Below is a small trained network, with its code and all its weights. Each question gives an input and a class and asks what happens when units are switched off, that is, made to give their printed mean instead of their output.

import numpy as np


def w(rows, s, z=0):
    codes = np.array(rows[::2]) - 128.0
    scale = np.full(codes.shape[1], s)
    scale[-1] = z or s
    return codes * scale


def f(y):
    return y / 2 * (1 + np.tanh(0.7978845608 * (y + 0.044715 * y**3)))


def log_softmax(a):
    a = a - a.max(-1, keepdims=True)
    return a - np.log(np.exp(a).sum(-1, keepdims=True))


def net(x, mask):
    res = np.array(x, float).reshape(1, 3) / 4 @ E
    y = f(res @ A[0][:, :-1].T + A[0][:, -1])
    res = res + np.where(mask, y, B[0][:, -1]) @ B[0][:, :-1]
    return log_softmax(res[-1] @ U[:, :-1].T + U[:, -1])


A, B = {}, {}
E = w([
[81,162,189,243],'x0',
[129,124,135,126],'x1',
[254,62,79,176],'x2',
],0.0097)
A[0] = w([
[155,79,64,188,139],'neuron 1',
[99,167,140,255,96],'neuron 2',
[45,94,165,84,89],'neuron 3',
[167,107,74,178,108],'neuron 4',
[56,188,211,23,126],'neuron 5',
[108,122,99,136,254],'neuron 6',
[71,164,121,131,185],'neuron 7',
[115,137,11,36,139],'neuron 8',
[12,168,131,128,87],'neuron 9',
[172,76,175,136,114],'neuron 10',
[162,71,132,168,87],'neuron 11',
],0.0089,0.0066)
B[0] = w([
[114,176,82,101,197],'neuron 1',
[220,67,254,143,203],'neuron 2',
[225,177,129,114,173],'neuron 3',
[163,179,76,72,175],'neuron 4',
[182,166,128,202,254],'neuron 5',
[36,144,104,228,212],'neuron 6',
[139,82,105,174,196],'neuron 7',
[211,51,186,148,223],'neuron 8',
[156,174,142,110,210],'neuron 9',
[149,172,71,86,149],'neuron 10',
[164,205,166,71,157],'neuron 11',
],0.008,0.0079)
U = w([
[173,28,196,138,49],'0',
[119,108,116,157,253],'1',
[145,241,112,105,28],'2',
[5,83,84,131,162],'3',
],0.011,0.0051)

Each question gives the input, the list of numbers given to net, and the class t.
The units are the neurons (one row each of A and B). Each row of codes is followed by its name. A weight is (code - 128) times the scale printed after its matrix; where a second scale follows, it is the last column's (A, B and U).
mask holds one flag per neuron, in row order. A switched-off neuron (its flag False) gives its mean, the last column of its row in B, instead of its output. The means were averaged over made-up inputs and are rounded, as every weight is.
A unit's drop is (log p(t) with every unit on - log p(t) with that unit switched off) / (log p(t) with every unit on - log p(t) with every unit switched off).
The circuit of an input: a set's keep is (log p(t) with only the set's units on - log p(t) with every unit switched off) / (log p(t) with every unit on - log p(t) with every unit switched off). Starting from all 11 units, units are removed one at a time, each time the one whose removal leaves the highest keep (on an exact tie, the one counted first), for as long as the keep stays at least 0.8.
units of the circuit, in order: the units of the circuit, biggest drop first
most important unit: the unit with the biggest drop
top k neurons: the k neurons with the biggest drops, biggest first
drop of u: that unit's drop, to one decimal
input [-8,6,-4], class 0: most important unit	neuron 8
input [-3,2,1], class 3: units of the circuit, in order	neuron 2; neuron 5; neuron 3
input [-1,2,4], class 2: units of the circuit, in order	neuron 2; neuron 8
input [-1,-3,-3], class 3: units of the circuit, in order	neuron 2; neuron 11; neuron 4
input [-1,-1,1], class 3: top 2 neurons	neuron 2; neuron 5
input [2,-2,1], class 3: top 3 neurons	neuron 8; neuron 5; neuron 3
input [2,0,1], class 3: top 2 neurons	neuron 8; neuron 5
input [8,7,-7], class 0: top 2 neurons	neuron 2; neuron 7
input [1,-3,-1], class 3: drop of neuron 2	0.2
input [0,-1,-1], class 3: drop of neuron 10	0.0
input [-1,-1,-3], class 3: drop of neuron 11	0.2
input [7,6,-3], class 0: drop of neuron 2	0.9
